Each row is followed by its class number.
[-17   6  -4 -51  11   2 -28 -12  47  -5  12 -19  30  36 -46  28 -19   8
   0  22  43  -6  21  16 -32 -22   1  19 -47   5  -4  11  15]
2
[ -5  -6  39   1  10   2  15  -4  53 -17 -54 -36  22  20 -37  44 -53  -1
 -15   0   7 -10  32  24 -12 -31   7  24 -39  -6 -18  15   7]
6
[-32  -5 -46 -71  25   2  -8 -16   0   9  -4 -25 -14  -8 -48  28   0  10
  25  -1 -29 -14  23   3  -1   0 -11   4 -21 -23 -16  33  11]
0
[  -4  -13   67   42   -3   48   19   44   20   -2 -114    8   -6  -40
  -23   -7    9    4   11  -10  -14   -2   31   33   76  -47  -35   13
   14    4  -20   19  -19]
1
[-14   1  14 -34 -17   8 -13  -7  52   5   1 -37   2 -40 -59  31  11   2
  26   6  16 -19  -7  35  24 -27  -4 -22  36  13   9  20   2]
4
[ 11  -6  29  28 -41  29 -65  32   9 -19 -21  10  16   3 -22 -20   3  12
 -16   9   7 -16  24 -29  31  -8  -2 -22  -9 -21 -27  52  16]
5
[  8  18   4 -11  41 -32 -23  -4   2 -20  51  14   5  38  49 -31 -11  10
   5  43  19  19  -6 -14   8  17   1  14 -23  10   1  -1 -48]
1
[-12 -10  16  14 -10   6   2  25 -16 -13 -25 -27   2 -16  -6  16  -7  -4
  22  19 -30 -18  28  20  55 -12   3  -8  28  19 -12  28 -23]
2
[-26 -23  53  -9  33  20  27  37  28 -14 -72 -12  53 -12 -16  23 -15  -9
   1   2  19  -6  21  19  -2 -20  11  33 -32 -15  -3 -12 -28]
1
[-34 -17   9  -7 -15  59 -15  45  25   9 -62 -18  12 -24 -50  -1  -6  -6
  -1   0  10 -27   6  26   3 -38 -14  23 -14  -6 -32  15  10]
1
[-23 -14 -30 -89   5   2 -27 -16   3 -20  55 -50  36  47 -55  45   6  -1
  23  20 -57 -35  29 -17 -37   8  52  -3  -8 -27  -9  38  17]
0
[-34  -6 -13 -25  -9  17 -42  47   3 -23 -20   0  23  33   7  16 -53 -26
  16  27  39 -24  65   8   6 -20  -4   1 -43  -2 -45 -14   5]
7
[-23  -3  37 -14  30  22 -30  -8 -38 -18 -36  33 -11  -3  -7 -36  45  13
  16   4  62  -3  30  12 -30  -2 -42  24 -18  29  -4 -24  38]
5
[-16  14  30   8 -18  23 -16 -11 -29 -15 -21  26 -13 -37 -31  -6  12   8
  11  23 -22 -15  24  30  37  -3 -16   4  -7   2  -3  -4  -1]
7
[ 56  -8 -41  23   5 -11  -1 -14  12   2  14 -19 -47   7  -3   1 -14   5
  -9 -17 -47  28 -25 -31  12   0  10 -25  27  -7  -6  22  29]
7
[-22  -2  24 -17   6 -23  12  22   0 -14 -49   9  14  28  16  37 -22  13
   8   7  36 -40  70  29 -23 -12 -22  19 -56  23 -17   6 -14]
6
[ -9 -15   0   0  20 -15  -8  26 -34  -6 -11   5  18  25  24   0   5  19
   6  -5 -12  30  27 -39 -45  -2 -17  35 -52  -5 -11  51  10]
4
[-37 -15  13 -54   7  -1 -26   7  -3 -21 -16 -26  16  36 -23  33 -15   7
  18  18 -15   1  50 -27 -37   4   2  32 -39 -15 -30  49  26]
0
[ 34 -40  -5  21  -6   3  37 -16 -11 -40  -2 -52  -9   5  12  14 -13  -1
  -7   9 -41 -10   9  16  33 -12  25 -12  28  34  -3  21  -2]
1
[  1 -35 -24   2 -10 -32  27   7 -15  10 -35 -18 -10  17  40  50  30  20
  18  26 -20 -59  71 -27 -16   3  12 -11 -22  20 -41  31  15]
7
[-14  10 -19 -17  32 -64 -16  14  -3 -12   4  -3  -1  31  16  32 -13   8
  18  22  18 -25  40 -24  -1  10   6   0 -48  -4 -13  31 -29]
4
[-11 -16  14  37  58 -47  58   4 -25 -20   6 -40  34  13  66  23   6   3
  14  50 -46 -35  53 -18 -40  -5  46  26 -44  17 -17  29 -36]
5
[ 10  27  25 -21   7   8 -27 -16  41 -45  -1  16  59  61  10 -24  -4  18
  -2  39   7 -10  10  17  46 -23  10  47 -42  21 -24  11 -34]
1
[ 61  46 -58  29  -1 -31  -7 -10  17 -37  59  -4   6  15  15  -2   6  -5
   4  28 -39  -9 -25   1  33  -2  40   4   7  10  24  49 -23]
3
[ 10 -28 -13   6  -1 -57  19   7 -15 -16  50 -22 -14 -23  19  50 -16  28
 -24  26 -15 -32 -17   6 -39  -6  18 -19 -13  57  34 -18  -5]
5
[ 12 -16  -3  34  40  22  49  -9 -12   5 -17 -21  41  17  39 -14  24  -4
  -1  -6 -52 -29  -7  33  60 -27  13   2  35  20   0 -41 -50]
5
[ 16 -12  45  26   6  22  18   5  18 -42 -62 -12  43   6   4 -15  -6  10
  11  16  16 -31  37  33  27 -35  -9  25 -23   0 -23   3   1]
5
[-28   4 -14 -62  -1  -9 -40  -7  34   5  14 -15 -29 -28 -51  50 -33   2
  32  18  12  -8  42  -3  -1   7   6 -15  -6 -20 -19  56   9]
1
[  3  -2 -18 -33  -6  19 -31  -3  24 -18  26 -22  34  27 -21  21   2 -12
  -4  15 -13 -17   9 -11   1   2  40   5   1 -20  -5  32   7]
6
[  1 -32  -5 -24  16  -3 -15  10   9 -29  19 -46  -9   0 -33  40 -26  -9
  10  24 -20 -21  34  -2  -6 -19  24 -21   3  -5  -7  15  24]
6
[ 29  13  -3  25 -54  -2 -22  20  24 -22  15  -3  69 103  66  -1 -42 -19
  -4  38  -9 -10  15  -8  36  -8  30  15  -1   7 -28 -11 -21]
3
[-15 -25  34 -27  21 -26  21  -7  10 -23 -65 -20  15   9   2  12   6  33
  -4   9  27  -2  21   1 -22  -5 -33  40 -57  14 -21  39   8]
6
[ 19  21 -21  47  11 -39  47  20   0  -5 -18  -9  45  19  51  19 -13  10
 -16  21 -20   3   6  12   3 -25  10  45 -62  32  12  37 -48]
2
[ -6 -32 -31 -42  19  -3   4 -14  12 -11 -10 -53 -11  11 -35  60 -25   1
  20  -2  -3 -24  45   7 -51   7  15  -8  -6  -6 -16  27  34]
3
[ 18  16 -54  -2   5   2  18 -14   2  10   2  10  18  13  33   9  -1  -3
 -24 -11 -39   5  -7  -2  17   6  29  15 -18   6   1   7 -21]
6
[-20 -15  25 -39 -14  10 -16  19  41 -25 -29 -43  36  23 -30  42  -1   3
  13  25  12 -29  42   6 -24  -6  10  14 -25 -16 -20  59   2]
7
[  6  20 -51   4 -10  21  20   5  17  18   7   9   5 -29 -12   3   6 -14
 -16  -5 -14  10 -10  15  25 -14  18  -6 -16  -4  16  13 -15]
2
[  8 -15  19  46  28   2  -7  32 -33  10  13  16  31  82  28  -6  21   3
  -6   3  -4 -19  27 -22 -11 -29   1  12  -3  26  -5 -30  -4]
2
[  8 -28   8  13   9 -14  48  22   7  10 -48   1  28  -9  28  29  11  16
 -25  -3 -18  -4   3   0   6 -22  -2  12 -33  10  12  -8 -19]
6
[ -2  -6  -9 -24   5   5   9  -5  27  14 -39 -35   4 -20 -65  63  -8  -5
  42 -16  -1 -21  47  18  -5 -24   8   2  15 -14  -7  44  35]
2
[-34 -21 -13  -7  10 -12  45   6 -49  46  -6  35 -43 -64  20  -6  17  14
  21 -10 -24   6   7  -5  25  15 -41 -11   3 -17  -4   5 -26]
1
[  7   3  -3  29  12   5  44 -12 -29  26  32   3  41  44  41 -30  45 -18
  -8  -2  -9   0 -52  10  -9  -9  10  35  30  25  27 -46 -27]
1
[-31  29  48  36  42  22 -16  26  48 -17  -8  23   4  20  -4 -40 -27 -18
 -31   8  24  24 -29   0  46 -36 -19  32 -24   5 -23 -16 -38]
7
[-30  -6  81  36   0 -34   1  56   0 -25 -58 -19  19  34  25  48 -54   4
   0  21 -30   3  63 -12  -6 -16  12  21 -41  23 -25  30 -37]
4
[ 58  20 -19  40  29 -34  32  14  48 -27 -34 -43  83  62  65  35 -11  -4
  34  52 -35 -46  41  -8 -10 -12  72  52 -33 -10 -27  32 -29]
3
[  9   3 -36 -22   3  -9 -29 -18  29  13  34 -14  32  39   4  42 -40   5
 -13  35 -26 -23   2  -4  -1 -14  38  12 -22   1 -12 -36   4]
6
[-48 -23 -38  -8  44  28  46  36 -41  27 -30   0   6 -20  36   8  24 -22
   6 -19 -26 -15  16  12 -21 -10   4  20  -5  14  -4 -30 -17]
5
[ -6  -1 -10 -57  -4  -4 -57   7  -5 -26  23 -19  13  45 -67  26 -19 -11
  35  18   0 -15  25   8   3 -20  11  -6   7   1  -2  -3  38]
2
[ -1  -3  34 -16  -1  32  -2   8  54  11  -9  13  45  40   5   7 -17  -7
 -11  -9  15  17   2  -8  -9  -9   8  27  -4 -33  -8 -15   0]
6
[-32  10  27   6  -1   7   0  30 -31 -26 -43  32  41  15  15 -23  27 -10
  28   2  41 -14  46  -5   1  -9 -32  48 -40  -7 -31  45   3]
7
[  5  20 -16  -9  24   0   2  15  16  -4 -30  -2  51  21  24   3 -17 -18
   8  -4 -11  27 -13 -11 -16  14  31  39 -19 -15  -6   0 -15]
3
[ -1  21 -39 -29  35 -19  -8 -36  -6   6 -11 -38  -8  19 -32  26   0   2
  32  15 -38  -7  24   1  -9  -7   3  25 -18  -7 -11  34  18]
0
[-11  26  20   2   1  12 -35  42 -25 -28  18  46  68  64  66 -39  24  -1
   5  44  49 -13  27   8   5   6  -1  39 -37  28   2 -19 -50]
2
[ -1 -30  18  40  33 -47  66  26  15 -31 -13 -39 -10 -32  19  60 -43  13
 -14   6  18 -16  13  -1 -93  -2  13  31 -47  26   7  34   4]
3
[ -3   1  18  25  -4  23 -33  29  -8 -13  43  -9  46  80  -1 -40  20  -1
 -20  27 -22 -24 -14 -11   2 -26  19  11  -2  22 -17  -5 -17]
2
[ 41   7 -35  19  26 -11   2  -9  17 -34 -13 -32   4  39   3   2  -3   5
 -26  26 -32  13 -19  24  34 -26   1  17 -26  24  21  14 -22]
3
[ 20   6  24  13 -14  11  49 -17  22 -10 -26 -15 -14  -6   8 -31  35   4
 -14  15 -25 -13 -36  51  63  -4   4 -12  30  26  17 -15 -57]
1
[ 15 -15   6 -34 -23  -2 -25  -7  -9 -61  10  16  32  41  19 -19  43  27
  -7  31  26 -46  21   9  46  13  -2 -16 -18  27  -8   5 -22]
7
[ 20  -8  34   5 -15  12 -53  15  34 -28  -1 -18   6  29 -20  -9   8   8
  -5  19  33 -15  19 -19  -2 -13   0 -12   4   4 -21  43  27]
6
[ 38  17 -15  31 -12 -18 -11  -1  13   4  20   8 -26  -3  15 -31  -3  10
  -9  14  -5  -3 -18 -12  28  -3  -6 -24   2  -3  -9  11  -2]
6
[ -9 -20  25  -9 -25  -1  43 -12  21 -19 -15 -23  58  36   6  36  12   8
 -20   6  25 -33  16  18 -54 -12  13  34 -39  23  -2  11   6]
7
[ 16 -25   5   1  -2   6  18  21  11 -35   4 -43  39  56  14  -4  37   7
 -24   8   0 -36  -2  -7 -22  -4  22   2  -8  16   4  26 -16]
0
[ 49  17  32  66   7  -8  24   5  54  -4  -9 -24  65  55  35  40  -1   1
  -8  20 -22  -5   9  12 -18 -47  35  37   2  45  17   6 -17]
3
[ -5  12   4  -4   6 -49  16   0 -38 -20 -16   7   2 -15  21   7  38  33
  23  37  -3 -34  46   5 -44  16  -9  22 -65   7   7  62 -13]
5
